In the rows, zero is written as 128.
Each row of numbers stands for one element and depends on some of the facts below. Use the named rows to name the rest.

Some facts about the elements:
trevol: refers to; grosar: belongs to class; ligrepun: points at; sitor: uses
k_753 grosar:b ligrepun:k_754 sitor:k_608
k_723 trevol:k_892 grosar:a sitor:k_209
k_754 trevol:k_20 grosar:a ligrepun:k_890 sitor:k_320
k_41 trevol:k_91 k_892 grosar:b ligrepun:k_981
k_996 grosar:b sitor:k_660
k_660 trevol:k_741 grosar:a
k_489 grosar:c
k_469 grosar:b ligrepun:k_913 sitor:k_996
k_403 grosar:b ligrepun:k_802 sitor:k_524
k_611 grosar:b ligrepun:k_658 sitor:k_541
k_20 grosar:a sitor:k_913
k_910 grosar:b sitor:k_590
k_911 trevol:k_489 grosar:c
k_585 grosar:b sitor:k_753
k_394 grosar:b sitor:k_854
k_512 grosar:a sitor:k_465
k_524 grosar:a sitor:k_30
k_491 grosar:b ligrepun:k_742 sitor:k_683
k_30 grosar:b sitor:k_479
k_479 trevol:k_465 k_251 grosar:a ligrepun:k_608 sitor:k_720
k_741 grosar:a ligrepun:k_667
k_726 grosar:a ligrepun:k_541 sitor:k_409
k_246 grosar:b sitor:k_742
k_155 grosar:b sitor:k_140
k_775 grosar:b ligrepun:k_165 sitor:k_600
k_590 grosar:a sitor:k_493
k_687 trevol:k_660 k_731 k_754 grosar:b ligrepun:k_736
k_448 trevol:k_892 grosar:a
k_133 grosar:c sitor:k_770
k_21 grosar:a ligrepun:k_271 sitor:k_890
k_645 trevol:k_892 grosar:a sitor:k_121
k_608 trevol:k_591 grosar:b ligrepun:k_417 sitor:k_256
k_188 trevol:k_683 k_176 grosar:b ligrepun:k_933
k_780 trevol:k_448 grosar:a sitor:k_192
k_463 grosar:c sitor:k_403
k_496 grosar:c ligrepun:k_100 sitor:k_943
k_679 grosar:a sitor:k_736
k_438 grosar:a ligrepun:k_775 sitor:k_326
k_477 grosar:c ligrepun:k_438 sitor:k_43
k_742 grosar:c ligrepun:k_782 sitor:k_812
k_765 grosar:a sitor:k_948
k_433 grosar:c ligrepun:k_676
k_591 trevol:k_724 k_416 grosar:c sitor:k_529
k_513 grosar:c sitor:k_724
k_699 grosar:c ligrepun:k_807 sitor:k_495
k_600 trevol:k_765 grosar:a sitor:k_647
k_170 grosar:c ligrepun:k_491 sitor:k_231
k_703 trevol:k_482 k_843 k_754 k_416 k_782 grosar:c sitor:k_246
k_933 grosar:c ligrepun:k_529 sitor:k_892
k_702 grosar:c sitor:k_363
k_541 grosar:b ligrepun:k_678
k_877 grosar:c sitor:k_11
k_831 grosar:b ligrepun:k_363 sitor:k_959
k_731 trevol:k_176 grosar:a sitor:k_319
k_192 grosar:a ligrepun:k_477 sitor:k_446
k_440 grosar:b sitor:k_703
k_766 grosar:a ligrepun:k_120 sitor:k_512
k_176 trevol:k_524 grosar:a ligrepun:k_701 sitor:k_134
k_961 trevol:k_750 k_21 grosar:b ligrepun:k_495 sitor:k_775
k_662 grosar:a ligrepun:k_170
k_592 trevol:k_24 k_736 grosar:a
k_618 grosar:c ligrepun:k_547 sitor:k_701
k_399 grosar:a sitor:k_933
k_843 grosar:a ligrepun:k_188 sitor:k_133
k_100 grosar:b ligrepun:k_134 sitor:k_866
k_319 grosar:a ligrepun:k_469 sitor:k_929
k_229 trevol:k_898 grosar:a sitor:k_618
k_981 grosar:b ligrepun:k_777 sitor:k_621
k_446 trevol:k_892 grosar:a ligrepun:k_28 sitor:k_91
k_417 trevol:k_660 k_736 k_723 grosar:c ligrepun:k_662 sitor:k_611
k_791 grosar:a ligrepun:k_448 sitor:k_702
k_667 grosar:a ligrepun:k_11
k_813 grosar:b sitor:k_754
k_96 trevol:k_948 grosar:c sitor:k_555
k_782 trevol:k_448 k_768 k_21 grosar:c ligrepun:k_229 sitor:k_496
k_482 grosar:b sitor:k_831
k_701 grosar:c ligrepun:k_611 sitor:k_679
k_842 grosar:b ligrepun:k_256 sitor:k_645
k_409 grosar:a sitor:k_667
k_165 grosar:a sitor:k_765
k_231 grosar:a ligrepun:k_251 sitor:k_813
k_644 trevol:k_176 grosar:a ligrepun:k_446 sitor:k_438
k_802 trevol:k_555 k_209 grosar:a ligrepun:k_937 sitor:k_704
k_777 grosar:a ligrepun:k_43
k_929 grosar:b sitor:k_482
k_892 grosar:b ligrepun:k_842 sitor:k_463
k_658 grosar:b sitor:k_477
k_363 trevol:k_679 k_996 grosar:a ligrepun:k_854 sitor:k_585
k_495 trevol:k_465 k_765 grosar:b sitor:k_165
k_647 grosar:c sitor:k_469
k_937 grosar:c ligrepun:k_770 sitor:k_547
k_768 grosar:b sitor:k_100
k_457 trevol:k_780 grosar:c
k_724 trevol:k_996 grosar:a ligrepun:k_555 sitor:k_981
k_750 trevol:k_591 k_524 k_996 grosar:a
k_720 trevol:k_645 grosar:a ligrepun:k_959 sitor:k_28
k_24 grosar:b sitor:k_802
k_43 grosar:b sitor:k_417
k_873 trevol:k_465 grosar:a sitor:k_96
k_908 grosar:c sitor:k_644
k_736 trevol:k_251 grosar:b ligrepun:k_843 sitor:k_731
k_209 trevol:k_251 k_683 grosar:a sitor:k_144
k_144 trevol:k_660 k_644 k_176 grosar:a ligrepun:k_791 sitor:k_440
k_11 trevol:k_41 grosar:b ligrepun:k_144 sitor:k_229
k_683 trevol:k_251 grosar:b ligrepun:k_326
k_251 grosar:b ligrepun:k_687 sitor:k_766
k_320 grosar:b sitor:k_937
k_271 grosar:c ligrepun:k_493 sitor:k_92
k_134 grosar:b ligrepun:k_618 sitor:k_102
k_121 trevol:k_20 grosar:b ligrepun:k_140 sitor:k_873
k_943 grosar:a ligrepun:k_192 sitor:k_780
k_102 grosar:a ligrepun:k_231 sitor:k_910
k_465 trevol:k_754 grosar:c ligrepun:k_585 sitor:k_448
k_678 trevol:k_768 grosar:a ligrepun:k_898 sitor:k_721
k_866 grosar:a sitor:k_394
k_416 trevol:k_723 grosar:c sitor:k_777
k_704 grosar:b
k_807 trevol:k_176 grosar:a ligrepun:k_660 sitor:k_416
k_890 grosar:a ligrepun:k_576 sitor:k_843
k_676 trevol:k_469 k_812 grosar:b ligrepun:k_102 sitor:k_723
k_493 grosar:a ligrepun:k_703 sitor:k_842
k_92 grosar:a
k_326 grosar:a ligrepun:k_892 sitor:k_433
k_655 grosar:b sitor:k_491
k_770 grosar:a ligrepun:k_319 sitor:k_513
k_120 grosar:b sitor:k_791
k_913 trevol:k_736 grosar:b ligrepun:k_721 sitor:k_251
k_621 grosar:b sitor:k_782
k_948 trevol:k_892 grosar:b ligrepun:k_21 sitor:k_20
k_926 trevol:k_892 k_768 k_723 grosar:a sitor:k_170
k_812 trevol:k_591 grosar:a sitor:k_898
k_959 grosar:b ligrepun:k_724 sitor:k_807
k_256 grosar:a ligrepun:k_766
k_547 trevol:k_660 k_996 grosar:b ligrepun:k_831 sitor:k_155
k_529 grosar:a sitor:k_726
k_91 trevol:k_209 grosar:b ligrepun:k_121 sitor:k_457
k_576 trevol:k_854 k_591 k_209 k_489 grosar:a ligrepun:k_465
k_140 grosar:a ligrepun:k_720 sitor:k_678
k_28 grosar:c ligrepun:k_699 sitor:k_877
k_555 trevol:k_768 grosar:b ligrepun:k_704 sitor:k_120
k_898 trevol:k_741 grosar:c ligrepun:k_753 sitor:k_21
k_854 grosar:a ligrepun:k_403 sitor:k_399
k_721 grosar:c ligrepun:k_30 sitor:k_655

Known rows:
k_417: [122 113 126 128 111 131 147  86 126 131 120 134 121 125 117 173 114 149
 103 129 127 127 124 126 148 122 126 120 140 132 100 122 127 126]
k_482: [113 120 141 140 110 120 137  90 118 134 117 145 115 127 116 133 130 131
 108 132 136 128 122 127 127 127 125 118 133 133 116 124 122 118]
k_133: [111 118 122 127 105 149 126 144 149 116 129 136 145 124 128 116 114 130
 108 130 123 134 125 146 123 123 124 116 127 127  96 127 128 121]
k_512: [115 144 123 131 112 115 125 124 127 118 127 135 118 127 118 118 121 124
 105 137 124 149 123 129 123 122 128 122 130 126 150 124 125 119]
k_440: [108 148 128 144 108 125 131 136 117 120 145 140 118 127 116 123 138 115
 111 134 128 159 125 130 126 136 123 141 131 130 139 125 121 121]
k_320: [111 150 126 136 106 122 130 127 127 122 136 141 110 126 115 114 135 121
 112 133 131 139 121 129 123 132 125 144 127 129 149 122 122 123]
k_699: [114 121 124 126 108 172 128 128 145 116 142 137 123 125 118 120 115 150
 109 126 126 129 123 140 126 121 123 117 124 123 105 122 124 118]
k_647: [104 122 125 124 108 161 127 143 148 115 129 134 132 126 121 121 106 128
 112 128 125 140 125 147 127 125 124 112 125 123 107 128 131 127]
k_463: [111 128 122 127 107 184 130 137 137 117 129 128 135 125 121 121 117 125
 109 129 127 139 122 163 129 127 120 119 127 129 102 134 132 124]
k_363: [150 116 122 124 147 137 126 103 122 136 134 131 117 126 117 161 117 121
 136 128 132 125 123 128 147 124 145 126 128 125 118 127 125 122]
k_591: [131 114 126 130 126 132 134 108 123 131 119 132 140 124 116 165 113 125
 103 128 126 126 121 128 148 126 122 125 137 131 103 125 122 124]
k_446: [112 128 150 137 113 121 124  92 123 136 120 132 112 131 112 132 130 177
 106 138 127 126 125 128 155 117 124 117 161 126 160 142 122 116]
k_469: [105 122 124 132 105 115 122  99 116 158 154 166 119 143 118 135 126 112
 153 135 124 154 123 128 125 136 130 140 137 143  91 133 131 122]
k_660: [160 112 125 127 145 123 123  98 118 160 128 144 149 122 112 138 114 112
 189 137 146 126 120 131 135 127 146 118 127 126  97 122 126 124]
k_433: [107 124 124 128 111 135 123 157 171 118 124 129 119 129 141 116 112 164
 105 129 128 145 119 124 125 125 121 117 130 140 100 132 176 121]
k_24: [125 144 124 139 119 120 144  93 119 125 115 144 116 127 120 133 129 141
 113 137 130 132 122 127 122 117 122 128 127 133 105 122 123 120]
k_134: [141 152 134 133 158 117 126 190 141 116 137 136 123 127 144 114 178 129
 109 127 145 135 122 127 130 167 121 118 130 128 221 125 139 116]
k_898: [120 113 122 125 114 165 133 115 132 117 124 132 139 127 118 139 109 122
 113 129 131 129 123 129 126 128 122 118 131 135  92 122 126 127]
k_246: [107 136 124 131 108 122 129 137 124 118 144 141 117 131 120 117 137 116
 116 133 138 135 122 128 123 124 122 135 130 133 142 123 125 113]

Name these rows:
No name comes twice in this set of rows, the named rows included.
[125 125 128 125 107 176 130 143 135 119 127 135 156 125 124 119 113 116
 111 136 125 124 123 167 123 130 121 119 127 125 136 124 123 125]  k_933
[114 128 150 145 114 116 130  92 120 135 119 145 111 130 116 128 140 147
 108 136 135 126 123 123 136 135 120 112 148 132 125 123 122 115]  k_11
[141 155 130 128 142 137 126 173 142 115 139 129 115 126 151 114 176 134
 101 129 142 126 124 127 130 162 120 134 133 124 246 127 133 115]  k_100
[110 112 159 137 113 126 123  90 129 127 122 144 117 135 132 124 184 207
 109 129 128 126 123 128 160 140 121 119 131 141 110 125 127 116]  k_41
[112 123 124 125 110 115 127  97 119 163 175 175 111 151 113 118 121 113
 151 158 127 143 121 146 122 142 128 167 137 139  96 137 126 125]  k_30
[167 113 134 133 175 139 131 103 118 129 124 132 117 126 121 156 135 124
 155 128 152 123 122 129 145 146 137 117 129 127 106 127 126 120]  k_547

The same elements again, as new rows of numbers:
Some elements and their rows:
k_547: [143 109 134 127 130 139 118 118 118  98 132 136 152 143 114 120 132 137
 144 117 127 143 113 142 124 137  88 139 140 129 134 130 133 121 125 137
 131 148]
k_780: [126 164 116 129 115 127 124 141 132 119 108 115 119 121 137 116 138 125
  97 129 115 121 145 113 111 128 142 133 146 114 140 112 140 136 133 120
 114 132]
k_948: [128 158 118 139 125 133 132 133 125  98 128 114 120 144 153 101 132 130
  95 131 131 118 130 121 130 132 139 133 155 116 142 115 144 129 131 120
 141 136]
k_655: [123 145 120 122 125 140 119 137 118 119 135 129 138 131 121 133 137 129
 121 132 119 120 122 125 124 144 129 128 124 122 125 135 134 134 126 120
 119 128]
k_590: [120 131 117 119 118 133 127 138 128 134 132 123 129 123 117 141 140 121
 125 126 120 117 128 122 104 132 129 127 128 124 123 125 131 142 125 129
 113 144]
k_403: [146 110 137 129 118 131 126 130 122  99 129 139 127 136 133 121 133 120
 135 129 119 114 121 141 119 147 111 129 134 124 150 116 142 143 123 119
 126 115]
k_611: [128 129 125 127 125 136 122 129 122 114 145 125 129 134 129 132 133 124
 127 132 131 119 118 131 128 135 128 129 138 124 130 137 129 135 128 126
 134 138]
k_910: [123 141 117 120 122 143 123 129 112 126 135 128 139 133 124 132 139 126
 124 134 124 120 125 119 110 140 131 123 123 121 123 137 131 140 125 130
 117 131]
k_229: [124 100 142 122 142 150  99 120 125 129 123 147 203 121  70 142 130 161
 168  96 128 194 110 144 107 138  54 137 126 135  88 153 109 100 112 167
 122 198]
k_618: [146 115 131 122 125 134 130 130 128 104 146 132 117 121 129 127 153 124
 130 127 121 114 117 126 115 123 120 127 144 128 137 109 116 142 133 120
 117 135]
k_479: [121 123 123  87 127 125 123 115 124 115 171 101 121 127 104 148 123 124
 133 124 115 131 116 139 120 120 108 165 113 138 134 128 119 126 139 145
 141 157]
k_813: [126 142 122 122 123 137 122 136 116 121 137 128 139 132 125 135 135 127
 121 134 120 121 122 124 119 145 130 126 124 123 122 132 135 139 127 124
 120 127]
k_961: [131 138 123 122 129 140 120 119 116 107 125 126 144 147 119 122 131 130
 121 127 132 133 116 129 117 129 122 135 133 117 126 132 131 124 129 137
 138 151]
k_493: [123 118 122 123 120 130 132 129 131 126 135 120 116 126 120 141 131 116
 131 125 129 116 122 135 112 121 132 129 140 126 131 127 126 139 128 136
 125 155]
k_446: [128 152 122 121 123 127 125 117 134 104 118 109 120 133 130 110 128 136
 105 126 124 142 133 124 118 110 115 151 158 119 144 113 134 115 135 138
 144 164]
k_831: [142 108 124 135 121 141 133 129 121 102 132 130 121 140 129 121 139 121
 134 130 120 113 122 139 125 141 114 131 140 133 138 125 141 139 129 118
 119 120]
k_576: [122 131 122 105 118 136 128 142 130 114 131 120 123 139 118 130 127 138
 127 134 142 139 112 138 120 115 122 136 136 123 138 130 115 126 132 140
 140 175]
k_704: [122 145 131 131 127 138 121 146 116 122 152 129 140 124 134 131 139 134
 121 131 122 124 131 121 129 151 123 123 135 123 123 137 133 136 121 117
 119 128]
k_683: [128 128 127 123 125 134 122 127 120 114 146 127 130 134 120 132 133 127
 128 134 127 122 115 135 130 131 125 128 138 124 131 139 124 130 132 124
 136 139]

Which element is each row?
No name comes twice in this set of rows, the named rows included.
[116 104 127 159 111 134 127 166 145 152 119 152 126 101 117 151 144 111
 143 128 130 102 123 139 108 144 144  90 147 119 112 139 133 159 116 109
  88 125]  k_679
[121 134 111 138 114 138 133 152 121 135 141 130 111 124 135 141 148 111
 124 144 121  85 123 125 122 144 161 109 129 123 125 138 141 159 131 101
 101 105]  k_482
[134 113 123 124 120 137 131 118 119 111 137 129 125 143 127 125 135 118
 129 134 132 117 119 131 114 127 124 127 139 126 136 129 134 139 128 132
 129 137]  k_134
[135 150 129 117 133 141 121 133 126 109 132 132 143 119 126 125 155 146
 113 121 119 137 127 112 110 128 121 128 132 120 124 112 117 129 130 128
 115 146]  k_911
[134 142 131 117 120 133 129 133 130 113 139 128 110 119 139 126 153 133
 111 140 128 113 124 116 113 109 144 122 150 116 138 117 114 137 139 118
 121 143]  k_782
[136 189 122 112 130 135 117 124 121  96 114 116 135 122 140 103 150 151
  83 132 109 142 142  96 113 116 125 144 147 111 139  98 125 119 142 118
 121 142]  k_457
[119 155 118 137 120 129 126 156 133 121 124 115 122 118 139 123 138 126
 107 126 115 116 142 119 119 143 138 132 145 119 134 114 144 141 130 116
 115 132]  k_448
[122  82 139 144 120 133 122 142 143 141 135 150 139 113 102 155 132 124
 165 116 138 128 111 154 113 130 111 106 153 130 111 148 119 137 116 136
 116 162]  k_741
[123 115 121 120 136 140 124 118 129 114 138 117 146 131  95 136 132 137
 145 113 125 152 114 140 119 121  93 149 138 140 117 135 117 114 130 153
 135 176]  k_807
[137 113 133 135 123 128 134 139 133  94 134 122 127 127 136 110 133 127
 126 111 112 133 140 138 125 147  87 149 149 140 149 100 143 130 124 128
 126 140]  k_802
[123 149 116 103 118 135 129 140 127 102 128 107 116 145 127 121 124 137
 109 131 135 141 117 135 122 112 128 148 137 120 144 120 125 121 136 144
 146 176]  k_678
[137 124 129 124 118 131 122 128 125 109 142 132 128 137 132 128 128 126
 126 131 132 118 116 135 122 130 128 128 139 120 142 130 133 138 125 125
 136 137]  k_100
[119 112 121 141 132 123 134 106 146 137 152 113 111 120 117 140 134 104
 124 115 135 108 124 126 111 113 138 134 155 133 119 129 127 130 132 137
 142 159]  k_102

The same elements again, as new rows of numbers:
Some elements and their rows:
k_667: [139 135 104 130 131 123 143 123 116 147 114 142 121 127 130 116 144 115
 145 117 131 139 120 130 126 117 135 126 126 129 133 136 131 119 162]
k_489: [126 122 189 113 124 133 146 118 112 106 113 153 110 124 111 114 131 129
 138 117 153 137 127 121 135 112 130 142 130 110 159 136 131 118 133]
k_807: [125 121 140 113 125 111 112 146 119 127 113 134 108 132 141 151 143 124
 135 112 146 138 138 123 129 128 129 113 127 143 142 136 133 116 122]
k_92: [141 135 103 131 130 118 139 122 116 138 115 141 125 129 128 115 141 111
 147 116 136 138 119 130 126 118 137 126 127 132 130 137 131 118 160]
k_469: [137 117 178 113 123 114  98 120 111 101 113 134 240 159 111 168 122 118
 139 149 217 160 125 119 152 114 146 186 134 118 134 136 132 223 122]
k_176: [122 122 177 114 122 113 109 122 114 110 112 140 111 136 112 138 165 179
 136 113 173 136 146 122 147 115 128 175 126 125 184 136 130 116 159]
k_529: [124 132  93 117 139 123 141 118 123 113 124 144 110 130 195 116 132 117
 145 114 121 137 120 122  90 111 141 135 127 118 112 146 131 122 144]
k_495: [136 119 116 114 137 112 101 136 114 136 122 132 110 128 121 157 125 133
 136 113 122 136 131 121 119 117 140 110 142 128  99 144 131 121 117]
k_741: [125 122 165 114 121 120 134 121 115 121 110 142 110 131 114 128 169 137
 136 117 176 138 138 126 148 120 130 170 127 125 188 136 130 112 166]
k_913: [141 118 169 115 128 111  98 139 109 105 112 131 213 160 109 187 118 112
 136 136 191 154 125 119 158 124 149 110 146 121 102 137 136 225 115]
k_140: [147 138 102 136 131 136  98 131 128 129 114 134 119 124 169 120 134 120
 145 115 122 137 120 131 126 115 136 134 127 122 129 137 132 133 164]
k_618: [145 224 178 120 129 108  98 134 162  96 114 158 121 122 104 113 126 140
 155 135 131 139 118 122 143 169 158 105 126 111 113 152 129 108 119]
k_120: [150 121 103 121 139 119 135 120 116 120 134 136 109 141 112 119 139 157
 153 119 122 137 120 123  99 113 148 177 137 115 102 142 131 119 126]
k_576: [125 116 113 115 130 111 112 134 114 172 112 131 109 125 166 146 124 116
 134 114 125 135 133 122 108 126 129 109 142 143 111 136 134 111 121]
k_409: [141 140 103 132 132 118 125 128 116 129 118 138 128 131 139 115 137 115
 146 114 127 138 119 128 123 115 137 129 126 124 126 137 132 119 163]
k_555: [139 123 126 113 122 122 101 116 110 135 128 137 128 142 109 138 122 205
 136 124 123 137 134 120 108 109 133 111 148 113  98 135 131 113 121]
k_256: [137 134 106 130 132 121 146 121 115 144 117 140 115 128 135 112 143 114
 147 114 132 137 119 127 121 116 135 131 127 129 131 136 132 118 161]
k_720: [132 123 121 125 125 113  99 119 113 166 124 140 141 136 141 144 120 123
 134 117 121 137 128 123 116 112 131  98 134 113 107 135 135 112 139]
k_155: [162 134 105 122 132 142 102 123 122 120 115 137 109 124 118 136 137 143
 152 114 122 138 119 123 131 113 153 163 135 114 106 137 131 144 127]

Name these rows:
No name comes twice in this set of rows, the named rows included.
[126 124 193 114 123 129 108 115 113 110 114 151 108 129 111 121 122 147
 135 120 126 138 131 122 128 112 129 106 138 107 133 136 131 112 120]  k_416
[149 129 148 115 122 133 100 118 109 153 125 145 147 131 107 149 118 192
 135 135 118 140 137 121 140 109 131 107 146 112 101 137 130 116 128]  k_948
[122 119 147 113 121 116 132 120 115 112 111 142 112 129 118 129 163 114
 136 112 180 135 138 123 109 119 129 158 127 129 181 134 131 116 145]  k_660
[124 119 113 113 131 111 129 137 130 133 117 133 107 132 154 147 142 116
 136 111 140 136 131 123 101 115 130 110 128 136 137 138 136 125 120]  k_229
[160 122 107 122 135 136 154 122 113 187 128 141 107 125 112 122 155 115
 149 123 122 137 120 127 152 112 142 162 140 115 112 144 131 116 139]  k_541
[158 127 164 132 133 125  97 139 115  92 110 133 180 136 111 125 120 113
 155 134 169 156 119 120 152 137 153 128 129 114 117 137 130 203 119]  k_937
[125 121 160 113 125 130 151 120 116 107 112 147 105 123 128 120 133 135
 136 114 135 137 129 122 103 110 131 134 131 110 147 136 131 118 121]  k_465
[162 118 185 115 130 123 109 150 117 227 128 134 108 129 112 164 142 175
 136 123 120 137 144 133 213 114 130 110 152 115 107 135 137 114 119]  k_676
[122 121 122 116 129 112 101 137 114 153 114 132 109 129 143 137 123 113
 135 114 129 139 127 123 133 131 131 108 137 139 116 134 134 112 117]  k_592
[144 121 123 136 135 110  97 141 115 102 113 134 242 163 112 141 124 111
 144 142 205 160 117 120 139 121 152 138 127 128 129 137 139 225 142]  k_319
[124 120 170 112 121 112 108 120 125 112 111 143 116 134 110 141 157 170
 136 117 171 137 145 122 127 113 130 155 126 116 187 137 131 117 157]  k_524
[123 121 140 113 132 110  99 162 117 132 112 131 107 129 160 163 139 122
 136 111 142 139 139 122 129 146 129 110 132 157 121 135 135 114 115]  k_144
[136 122 166 112 123 127 115 119 112 161 111 140 110 123 108 145 147 150
 136 119 132 136 143 124 161 113 131 127 141 114 138 137 130 117 122]  k_683
[142 119 151 114 125 127  97 119 112 169 119 140 129 127 111 146 122 139
 135 122 121 141 137 121 147 109 132 109 151 118  99 136 131 111 120]  k_41

